(in the rows, 128 means zero)
Each row is followed by its class.
[157 112 128 127  98 145 131 107  98 146 111 175 130 165 113 160 125 135
 116 135 165 135 159  97 123 143 132 101  85 101 126 132 103 150 137 146
 101 121 188 121 129 106 157 134 132 136 149 147 137 120 138 184] -> padon
[121 142 136 141 107 129 121 110 110 104 135 147 135 109 108 167 113 139
 104 109 165 128 130 134 133 134 135  98 113 134 112 131 115 126 159 121
 135 137 123 126  77 128 147 138 139 135 108 127 121 126 101 130] -> mazod
[126 111  94 129 108 153 115 118  89 164 127 148  82 181 113 150 132 132
 129 141 150 111 137  74 182 117 154 122  70 121 123 160 122 131 139 150
 159 189 170 116 150  47 124 140  80 137 125 149 137 149 129 174] -> Zesi
[113 135 135 145 106 130  99 109 123 101 120 145 129 118 105 146 126 131
 126 113 200 133 142 123 117 140 105 116 129 106 148 110 109 137 146 115
 128 151 143 142  86 122 135 150 135 134 107 140 114 114  94 128] -> dotut
[117 129 163 135  96 134 115  91 118 103 140 152 129 128 103 161  93 145
 103 110 170 129 140 155 107 136 122 102 123  99 119 119 112 139 164 104
 119 135 155 130  71 134 112 136 152 137 117 125 131  99 103 130] -> por
[130 113 173 115 105 163  88 123  83 176 116 176 107 137  87 159 129 127
 105 126 170 156 136  85 136 124 105 112  69  78 150 131 126 164 142 170
 134 120 170 115  97  41 185 142 145 120 128 147 175 128 123 181] -> Karok
[151  90 174 176  75 150  96 123 100 146 134 152 106 190  82 158 122 155
 125 119 216 179 171  91 104 120 100 110  76  90 129 128 124 141 185 131
 130 143 180 116  97  88 147 163 107 127 139 140 189 127 103 146] -> pizi
[129 122 166 185  82 145 117 118  87 147 122 121 117 167 107 147 133 154
 164 113 193 206 166  92  97 130  85 102  93 126 156 138 143 131 147 154
 157 112 207 140  57 100 163 175  41 129 130 137 179 168 110 148] -> Lebur
[111 152 147 153 109 123 105 122 117 100 127 155 120 107 110 144 116 139
 111 117 160 136 141 137 107 123 129  87 108 106 124 124 116 140 143 109
 116 138 127 143  75 117 127 135 133 126 117 144 123 127  99 130] -> Bozed
[171 116  83 119  91 141 132 129 135 165 146 156 142 168 113 152 165 116
  99 168 147 147 135 107 153 143 129  86  57 103 115 178  86 177 137 177
 114 152 174  95 144  91 161 172 105 143 144 152 143 124 142 179] -> Lom
[106 144 138 147 112 138 112 115 110 102 129 146 125 122 115 156 107 135
 108 117 161 135 133 141 122 137 124 104 115 119 140 133 108 135 148 114
 127 129 127 135  74 131 152 135 130 133 100 137 121 121 100 131] -> mazod
[133 121 153 141  92 162 152  90  83 148 106 148 109 188 120 138 175 147
  88 133 177 128 151 123 122 113 131  91 103  87  98 146 112 155 154 140
 146 124 197 117 132  51 127 141 145 141 152 139 157 113 120 146] -> padon
[105 145 140 150 100 127 110 113 118  79 142 158 126 113 108 149 107 144
 102 112 167 134 133 146 101 131 116  98 117 117 124 123 119 122 148 105
 107 145 126 124  84 123 117 137 139 119 113 140 129 127  89 132] -> Bozed
[160 104 155 143  81 159 100  89  71 164 115 184 102 149  80 138 137 131
 122 126 205 166 170  96 138 150 114 113  55  86 124 159 107 164 126 154
 123 135 217 117  80  55 174 124 104 122 148 160 157 130 106 199] -> Lebur
[191 124 163 176  87 154 102 121  84 153 127 160  97 158 106 153 126 148
 126 103 222 144 119  76 148 121 143 133 103 111 113 156 124 146 149 178
 135 148 152 104 120  59 162 173  68 138 124 149 151 127  98 180] -> Lom
[128 123 145 117 104 117 131 121 136 161  98 142 130 175 113 106 149 156
 108 113 182 162 135  78 134 115  85  99 103  82 104 119 131 158 149 141
 131 102 173  99 124 129 150 138 131 114 133 136 136 133 113 153] -> Karok
[178 123 156 156  54 147 113 103  91 144 125 122 101 197 104 134 137 159
 120 109 161 158 143  93  97 150 118  68 118 105 145 106  93 151 158 123
 129 167 189 136 144  97 162 148  39 136 157 168 142 103 100 165] -> lifit
[109 139 133 133 113 135 115 125 118 115 134 163 122 130 106 145 122 131
 106 109 178 110 124 127 116 116 129 119 120 113 158 117 125 127 151 126
 129 133 129 133  86 114 141 137 125 120 110 149 130 135  95 137] -> Karok
[162 121 118 135 109 154 113 120 113 183 113 136 127 171 107 164 104 163
 120 108 143 149 171 101 133 164 119 128 100  97  93 121 101 128 153 154
 131 130 150  88 178 153 176 154 158  95 117 107 119 126 136 176] -> mazod
[115 138 141 153  93 128 107 117 123  83 130 137 137 132 120 165 110 135
  89 117 172 127 156 140 115 133 110  93 118 126 140 130 101 142 154 120
 126 151 155 138  84 117 137 142 142 107 112 139 135 105  97 127] -> nutaf
[138 112  97 131 104 150  84 131  93 187 148 157 103 183  84 150 135 148
 119 110 182 106 150  74 155  97 138 124  80  99 108 140 123 117 156 164
 174 169 152 105 103  51 155 128 104 127 131 143 141 133 123 185] -> Lom
[128 141 134 151  98 141 115 111 110  98 151 141 129 140 106 163 108 128
  93 116 173 113 123 132 123 105 133  81 122 121 126 136  97 129 159 112
 143 161 141 132  86 107 148 148 109 131 109 136 133 115 101 139] -> Lom
[115 141 156 150 110 142 187 137  93 144 118 147 135 172 123 157 165 124
  93 136 162 142  87 109 139 113 128 121  63 129  85 167 117 120 176  83
  99 121 173  67 129 101 161 148 111 136 164 169 166 160 104 127] -> zeti
[136  89 139 150 109 156 107 119  73 161 128 154 111 156  90 185 153 147
 129 143 181 166 119  71 123 108 113 111  51 114 137 152 128 124 146 179
 144 130 192 120 104 121 215 149  62 127 122 143 174 206 161 174] -> Lebur
[145 124 137 143  90 141 167 115  52 225 116 175 116 186 119 131 169 113
 112 136 160 160 121  84 119 110 126  90  84  97 118 159 132 171 145 162
 150 113 208 133 101  35 137 165 103 160 162 141 137 155 114 166] -> Karok
[120 131 213 132 105 158 127 102 109 112  99 151 119 160 136 126 128 165
 106  94 189 146 119 110 135  88 137 133 113 100  99 136 111 123 164 124
  93 119 212  79 133 133 139 158 118 118 148 157 151 108 121 187] -> por
[164 107 153 161 102 134  83  77 120 156  89 156  98 188 114 135 163 115
 147 133 252 117 139 111 108 110 117 156 115  91 111 132 138 173 134 157
 123 136 137 125 102  75 108 174 146 151 142 133 144  85 127 155] -> Lom
[122 122 219 131 106 162 100 108  94 136  56 136 104 162 103 140 127 180
 139  89 206 176 150  77 159 153 135 130  92  87  98 135 132 129 144 174
 108 108 204  85 137 112 184 165 122 118 125 134 143 122 123 169] -> dotut
[181  73 154 118  69 146 104 111 118 140 171 160 102 142  85 135 117 135
 114 115 189 160 151  82 129 105 124 108  93 106 116 142 107 150 129 144
 139 131 173 126  98  92 144  93  81 139 155 130 175 118 111 172] -> lifit
[121 140 146 143  89 131  96 117  79 118 135 158 112 117 103 156  98 148
 109 107 189 126 148 118 100 130 117  95 126 120 156 137 114 123 133 133
 148 140 142 162  60  97 139 143 114 128  92 141 131 117 100 137] -> Lebur
[107 142 119 136  91 142 109 125 117  90 155 140 138 130 106 153 109 142
  99 109 155 146 134 137  95 125  90 107 126 121 145 109  97 117 155 103
 115 134 145 135  78 128 137 131 115 134 107 149 132 124  99 152] -> pizi
[133 136 126 101 117 170 123 111 125 101 109 141  87 169  95 133 172 140
 122  91 179 138 133 137 120 133 149 133  75  88  97 115 119 131 146 142
  89 144 141  71 147 107 130 146 122 104 129 151 132 105 124 194] -> Bozed
[156 104 113 145  89 129 148 120 102 152 132 190 113 176  96 182 151 109
  84 140 188 136 123  99 149 129 111  97  58  81 124 152  92 160 160 127
 140 149 175  88 148  89 149 177 122 125 135 156 144 141 110 162] -> Zesi
[180  92 162 130  80 169 132 100 101 105 133 152 101 153  91 169 128 152
 105 100 159 170 152 132 118 130 110 122  85  86  89 110 130 112 185 140
  93 131 202  96 125  55  93 104 137 122 150 139 172 113 108 175] -> nutaf
[106 136 129 146 102 139 112 115 118  99 130 143 127 132 101 142 114 139
  98 118 167 133 135 142 102 142  95 104 109 110 142 115 102 139 151  96
 122 142 124 134  84 137 139 135 131 131 106 152 124 118 100 131] -> pizi
[160  97 178 152  70 143 104 114  91 107  71 150 105 187 109 123 151 162
  98 100 226 145 165  88 168 130 135  94  95 107  90 154 118 163 147 159
 147 160 198  98 140  73 135 169 105 117 148 153 149  99 104 151] -> nutaf
[124 145 137 147  96 131  97 125 121 110 142 141 130 131 103 143 110 129
 109 114 186 134 143 130 118 135 125  81 132 100 140 123  96 138 156 115
 140 155 137 145  70 117 137 146 123 133 110 136 123 117  89 133] -> Lom
[131 113 146 126 115 145 113 127 103 181  85 149 128 183 138 147 168 127
 129 152 159 118 138  85 167 127 163 118  76 122  88 169 119 164 131 168
 141 145 193 106 155  77 176 166 150 143 146 132 147 139 150 163] -> mazod
[115 140 126 164 139 166 105 111  55 191 104 145  72 179 111 154 138 147
 129 128 181 101 153  95 124 121 121 143  95  88 156 113 125 104 151 167
 144 112 144 125 114  65 176 123  99 109 118 146 138 139 133 202] -> padon
[ 76 115 162 147 103 159 105 115 108 114  94 124 136 168 101 144 145 139
 126 113 176 186 145  76 141 129  75 115  84 131  93 143 118 101 145 103
  98 130 179  94 125 138 170 153 115  96 133 146 169 136 138 132] -> pizi
[ 94 143 142 151  97 124 121 117 124  67 140 138 149 113 123 169 124 131
  90 115 160 145 130 138 119 139  92  95 113 125 142 124 106 129 150 103
 123 149 150 113  74 123 131 145 133 119 116 146 139 120 108 129] -> nutaf
[158  97 135 151  81 141  96 128  73 164  98 158 105 185  90 149 140 161
 112 126 165 138 154  69 149 158 110 103  85 110 128 147 123 121 138 175
 148 137 194 117 134  89 177 144  74 118 132 151 147 164 131 165] -> Karok
[118 135 146 148  92 149 106  90 101  95 145 154 112 128 105 153 105 135
 111 110 195 137 141 135 107 105 119 105 127 114 133 128 126 133 152 126
 131 146 149 149  46  94 117 135 116 142 111 137 139 108  98 143] -> Lom
[102 134 160 146  90 128 112 100  92 117 129 173 109 121 107 153 101 136
  97 112 175 136 137 127 127 134 128 106 124 109 155 144 105 145 138 121
 136 129 146 150  60  86 125 129  94 131 107 143 137 113  81 143] -> zeti
[154 110 122 162  76 145 145 139 104 151 121 143 106 217 117 143 150 140
 118 122 180 153 124  43 151 129 109 108  81 107 120 131  98 133 167 109
 121 162 192  75 191  68 162 149  47 106 140 175 170 126  76 171] -> zeti
[184  96 122 141  72 140 101 125 102 199 116 120 101 176 132 165 116 119
 113 144 140 130 134 103 115 139  96  81 120 146 140 138 102 149 166 163
 180 145 223 173 114 120 183 162 108 133 117 123 152 142 120 151] -> por
[104 131 156 146  98 144 111  98 111 101 135 153 113 117 102 153 100 135
 101 113 174 138 135 126 119 123 117  97 104 111 131 124 109 137 155  99
 124 155 130 136  83 120 131 140 116 132 105 145 138 111 105 144] -> pizi
[163 107 167 184  63 143  76 104  82 121 105 146 103 207 125 149 122 169
 112 129 215 128 184  97 135 132 117  98 111 115 101 149 128 126 143 170
 149 153 240 103 102  67 162 169 106 124 123 138 164  94 132 164] -> Lebur
[165 110 148 116  73 133 163 122 110 167 115 161 110 175 117 152 127 159
 119 113 163 112 165  92 153 168 152 125  72 106  69 147 121 154 150 119
 121 163 193  95 165  77 104 140 122 129 159 161 160 112  85 174] -> por
[137 106 186  88  92 129 174  93 124 120 139 167 103 118 113 147 102 157
  89 103 153 101 118 110 187 111 162 119  98 120  69 161 117 139 132 115
 140 139 163  64 172 107 121 145  91 114 126 119 173 108 116 173] -> por
[145 137 143 118 108 134 132 115 134 128  74 135 104 169 130 143 124 136
 110 108 186 153 123  99 170 108  97 121 118 144 109 143 127 153 159 127
 127 116 174  98 123 156 185 181  98 106 125 157 146 103 115 147] -> Zesi
[114 133 131 150  97 135 132 104 119  83 142 147 124 125 112 146 106 140
  97 104 183 110 133 132 121 119 125  86 116 127 123 112 117 112 160 110
 129 141 133 134  91 123 124 117 125 124 115 142 129 128  84 133] -> padon
[ 89 158 137 130 126 150 151 104  96 202 130 141 136 168 118 167 137 157
 105 121 127 149 146 111 149 127 155  93  68 107 102 157 115 137 154 178
 125 117 167  78  89  93 186 173 112 108 135 129 146 117 145 183] -> Lom
[120 147 142 153 108 135 108 121 131  78 139 147 118 123 109 145 102 158
 116 114 167 131 138 149 103 126 136 105 127 122 123 117 130 129 159 109
 104 138 124 131  78 138 131 127 121 127 115 139 134 121  89 123] -> Bozed
[171 108 124 201  99 172  94 115  89 148 149 120  90 185  96 155 116 139
 159 108 198 180 149  72 116 100  64 171 113 124 144 130 134  99 152 135
 154 118 185 105  92 107 193 124  42 111 127 132 170 163 114 166] -> Lom
[115 148 133 150 108 133 100 117 109 114 132 139 115 114 126 155 109 130
 125 106 164 131 122 120 133 124 124 121 135 135 148 125 103 109 141 119
 137 132 134 137  81 125 152 134  95 133  99 139 121 132 103 161] -> mazod
[162 108 170 146  82 156  90 135  80 131 116 167 105 136  93 153 154 122
 112 105 218 148 138  57 156 111 127 109  76  96 128 143  84 135 141 139
 114 180 181 120 144  28 138 138  92 109 142 179 166 124 105 189] -> nutaf
[113 139 141 143 104 123 121 112 120  99 135 138 135 114 111 142 114 138
  96 119 156 130 135 136 121 133 121  92 110 117 133 128 103 153 141 109
 133 150 146 140  87 135 157 144 120 130 114 139 115 124  92 115] -> dotut
[177  70 128 149  90 141  92 117 111 166 154 125  91 159  98 150 128 136
 151 119 141 155 129  62 115 132  82 142  82 129 157 113 130 125 143 161
 163 148 204 134 118  72 183 101  67 123 126 123 168 175 101 168] -> dotut
[163 114 133 145  83 162 128 106 104 181 133 155 100 177 103 167 110 146
 116 113 152 129 160  94 118 145 154 101  79 114 133 152 102 156 143 145
 122 154 143 136 144  91 152 135  87 117 146 163 147  91 100 164] -> lifit
[123 127 135 143  90 119 104 126 118  92 141 135 137 110 102 145 118 136
 109 112 175 156 142 119 119 145  90 105 125 106 132 111 107 127 146 109
 129 151 152 138  99 129 136 135 134 125 113 137 121 138  84 115] -> dotut
[114 150 137 162 101 140 103 126 107  90 126 129 129 147 121 158 115 145
 103 110 168 120 153 132 109 126 118 103 118 127 146 120 103 128 156 119
 130 145 155 127  84  94 142 145 125 118 115 142 130 103 104 136] -> nutaf
[126 141 142 156 106 140 113 114  96 122 137 151 119 127 107 151 118 116
 103 119 181 114 133 137 121 123 135  90 117 107 123 128 108 132 146 127
 138 148 136 141  66  87 135 145 130 134 113 136 126 114 104 140] -> Lom
[184  99 138 176  88 162 169 108 110 146 126 139 138 179 144 127 133 154
  84 116 106 141 144 128 103 148  94  96 106 152  88 126 110 158 174 109
 151 164 230 101 129 112 163 169 128 110 140 124 161 135 121 135] -> pizi
[133 115 163 128  99 146 108 107  59 187  93 163 103 157 106 144 143 160
 122 127 161 181 144 100 134 145 132 101  88 100 104 160 138 154 137 190
 114 102 218 142  71  62 183 140 104 130 124 143 156 147 126 153] -> Lebur
[ 90 157 154 164 109 139 126 104 112 102 130 154 123 128 117 159 106 144
  97 117 171 124 130 147 100 135 103 111 125 117 150 119 114 135 151 108
 121 123 134 141  54 114 127 144 133 133 113 144 131 114  85 127] -> Zesi
[173  70 153  86  97 144 122  71  97 117 136 165  86 132  72 143 137 146
 115 117 188 170 162 108 161 123 114 127  82  71 109 131 135 158 160 161
 123 152 164  97 139  74  88 120 125 106 133 130 168  92 123 175] -> por
[127 155 129 149 104 125 114 127 127  90 154 139 127 132 116 157 117 123
 106 121 173 109 142 149 101 121 129 106 112 105 127 112 107 125 152 100
 117 137 134 126  86 134 140 131 131 136 120 145 112 115 117 132] -> lifit
[114 154 124 140 106 129  94 124 131 133 121 139 125 151 110 148 128 135
 113 117 177 104 132 130 109 144 118 107 129 110 158 104 112 129 146 137
 127 135 128 133  87 129 161 149 120 124 105 146 118 117 111 147] -> Karok
[141 144 120 144  84 151 109 137 123 176 114 129 109 182 138 123 128 157
 127 105 166 180 163  63 131 125 114 123 110 109 126 137  92 129 150 130
 123 110 186  99 153 125 173 159  82 117 148 147 140 124 108 185] -> padon
[135 128 126 153  98 129 108 111 120 103 146 147 134 122 107 160 111 129
 108 111 148 131 138 140 117 142 100 125 124 117 128 119 104 126 137 113
 127 141 143 131 102 120 138 128 130 121 103 137 125 129 111 139] -> pizi
[113 139 113 145 106 133 104 103 123 102 131 136 119 128 109 136 115 129
 120 119 170 149 121 131 112 125  96 119 120 126 174 114 111 129 162 108
 120 143 130 140  76 132 134 128  94 127 108 154 120 128  95 132] -> zeti
[160 108 164 152  89 145 101  89  81 168 113 161  91 174 106 170 140 147
 109 128 170 152 155  91 147 155 125 110  77  77  88 127 131 177 159 167
 145 156 207 114  99  32 142 140 142 138 140 127 155 124 113 178] -> Zesi
[113 159 135 142 109 137  99 123 116 123 117 138 117 121 114 138 114 148
 116 106 165 121 134 118 121 149 123 119 134 120 146 112 124 120 143 139
 127 129 120 135  88 136 152 135 112 123 107 141 111 130 102 147] -> Karok
[145  94 134 135  92 136  79 128  80 167 113 108  93 180 109 153 143 122
 125 149 169 147 117  88 153  97 108  89  82 137 131 127 140 140 136 192
 157 153 200 137  94  68 227 153  72 122 119 157 184 161 142 146] -> Lom
[163 104 169 175  93 163 106 142  90 170 101 142 118 169 105 162 116 166
 126 130 166 165 183  99 114 124 116 110  69 114 104 135 155 182 155 179
 146 121 209 154  81  90 212 160 118 139 145 143 165 141 109 113] -> dotut
[155 112 145 157  88 110  93 130 114 147 107 142 135 167 124 153 140 125
 113 129 204 174 141  89 159 135 105 102 103 119  89 149 141 142 155 177
 121 129 203 118  90 119 168 163 132 113 125 138 151 160 118 141] -> Karok
[147 122 142 186 103 136 102 151 117 148 104 131 127 186 119 122 164 129
 116 129 167 185 152  76 131 117  83  94  59  91 122 144 105 147 150 152
 130 114 206  97 122 131 194 156  91 109 153 146 121 141 145 151] -> nutaf
[ 99 150 190 158 109 159 117 137 134 142  94 149 143 153 116 151 152 158
 147 115 147 171 118 101  86 169 101 110  79  98 147 107 114 123 145 123
  70 106 193  91 108 128 198 149 131 127 150 170 162 148 125 157] -> Bozed
[121  93 134 111 108 152  97 128 103 177 132 123 106 170  89 124 133 140
 129 121 156 153 116  93 123 102 127 121  50 115 130 108 118 148 133 170
 112 141 159 115 135  72 195 133  97 110 121 148 172 162 122 168] -> pizi
[130 140 122 152 106 122 124 106 115 109 111 149 124 120 122 139 121 136
 110 114 182 127 129 128 120 145 107  86 118 120 151 117 116 137 153 128
 129 137 136 154  81 119 125 140 124 131 102 155 114 135  98 131] -> padon
[106 157 121 143 105 123 118 102 118 106 127 137 127 139 125 152 119 136
  97 121 153 125 128 157 112 133 121 112 128 119 128 125 109 129 155 125
 118 120 148 133  69 128 133 130 124 132 103 134 108 118 105 135] -> zeti
[130 127 133 150  98 126 115 116 114  90 140 145 136 112 104 154 124 125
 113 117 172 146 137 131 120 139 100 108 122 118 141 125 109 135 147 111
 134 144 161 143  78 121 143 136 119 136 118 139 123 134  89 120] -> dotut
[117 141 132 146 101 133 120 106 120  76 156 139 136 136 101 166 107 140
  94 112 174 137 136 144 112 126 102 106 113 125 124 123 108 126 159 114
 123 135 150 124  57 123 128 130 125 128 116 127 134 129  96 142] -> Zesi
[118 128 147 167  95 143 112 103 103 103 125 145 112 123 111 143 101 137
 108 115 178 136 136 127 112 126  93 103 126 133 139 128 116 133 154 107
 140 142 145 159  67 119 132 136  98 133  98 141 139 130  94 138] -> pizi
[159 112 145 144 115 104 105 141 118 172  94 201 113 110 124 129 152 157
 116 124 190 114 113  57 147 130 134 133  68  81 122 149 114 183 104 165
 135 129 141 120 143 108 180 145 107 127 114 175 120 165 120 168] -> Lebur
[167 119 112 162  87 121 146 103 131 103 134 122 139 194 139 123 171 141
 108 135 153 139 151 119 147 112 114 135  89 115  73 131 114 174 140 106
 131 166 225  67 158 104 161 149  92 128 173 157 136 131 103 157] -> dotut
[133  95 145 144  80 157 129 105  99 113 133 156 131 176 109 155 146 125
 122 129 181 185 160 102 102 124  59 125  83  88 156 114 108 132 144 128
 117 124 227  82 116  85 126 141 119 126 164 146 170 127 135 197] -> nutaf
[120 152 125 139 120 133 106 114 115 117 114 145 128 145 106 137 129 135
 111 117 177 105 131 129 115 122 118 103 123 115 151 116 119 132 150 126
 123 147 129 141  86 116 138 145 120 121 105 153 115 120 119 136] -> Karok
[104 144 121 163  99 132 111 104 119 109 137 157 130 146 113 171 102 139
 106 105 176 115 133 133  98 131 102 118 123 135 146 122 114 128 145 127
 132 135 144 147  60 125 135 149 123 127 105 137 119 125  92 135] -> Zesi
[147 121 188 141 102 145 110  95  62 164 107 160 105 136 103 149  98 161
 126  84 170 122 139  70 168 125 119 131  92 135 117 139 121 125 137 130
 141 187 177  96 138  72 157 176  69  88 125 160 165 118 137 188] -> por
[126 125 129 129  98 136 105 115 107 107 154 136 137 121 100 167 111 121
 104 121 170 127 132 130 112 134 110 103 127 122 146 113  91 137 135 120
 138 155 151 141  81 122 166 135 125 133 113 128 132 119 104 148] -> dotut
[103 155 124 153 119 130 120 114 119 122 131 152 124 146 119 148 107 138
  94 112 160  91 126 135 120 127 122 117 123 113 140 122 121 111 154 114
 127 143 124 117  98 132 140 138 133 110 102 146 109 123 107 140] -> Karok
[113 151 136 163 109 136 121 105 120  74 133 146 119 129 110 150 114 144
 119 109 165 133 147 157 102 126 120 107 120 120 121 124 131 124 151 111
 115 129 141 128  78 122 119 134 123 116 109 131 126 125  94 131] -> Bozed
[135 128 141 150  99 123 117 123 129 117 155 138 131 123 110 147 109 141
 106 112 166 103 122 130 117 141 116  99 124 124 136 126 103 132 158 110
 150 159 145 135  84 123 130 134 125 130 101 130 133 125  95 117] -> por
[108 139 135 155 102 125 107 126 119  77 122 124 137 137 124 148 124 133
 107 113 171 134 141 132 120 132 102  90 120 119 151 107 104 131 147 126
 134 146 161 127  88 114 137 145 122 114 106 140 125 122 108 137] -> nutaf
[103 144 139 145 109 128 123 127 133 113 126 148 124 133 104 137 124 130
 107 118 180 108 123 130 119 128 130  96 102 112 150 118 119 129 153 107
 123 143 128 133  88 129 145 138 115 122 112 158 129 141  91 119] -> Karok
[140 107 110 131 105 150 100  96 122 126 131 160  88 204  84 161 156 118
 137 121 202 120 135 106 128 105 117 164  62 102 126 116 122 144 149 113
 102 151 178  95  96  60 148 119  92 132 151 170 165 117 110 180] -> Zesi
[197  93 119 133  66 103 112 118 153 117 147 155 110 135  98 138 103 140
 105 118 181 151 127 118 115 122  58 132 112 121 101 116 139 143 153 104
 133 134 144  85 154 139 144 138 150 110 132 131 159 135  87 121] -> Bozed
[149  91 158 118  88 147  97  94  99 144 113 134  84 140  93 149 155 133
 131 119 173 186 137  87 140 141 104 113  84  93 150 120 117 132 144 175
 116 142 171 117 128  72 131 127  86 115 137 143 166 121 133 183] -> nutaf
[192 112  96 110  95 142 114 169 130 137 116 124 124 186  88 134 133 143
 133 111 166 104 151  62 164 147 103  98  72 136 128 140  91 125 163 137
 142 166 191 110 174  88 170 129  85  98 116 165 144 127  98 169] -> por
[116 137 150 144 101 133 103 124 103 102 135 140 122 127 104 140 112 140
 110 112 187 130 137 125  98 122 127  79 111 116 154 127 112 135 143 121
 135 153 137 157  64 116 145 134 122 124 104 151 132 115  96 121] -> Lebur
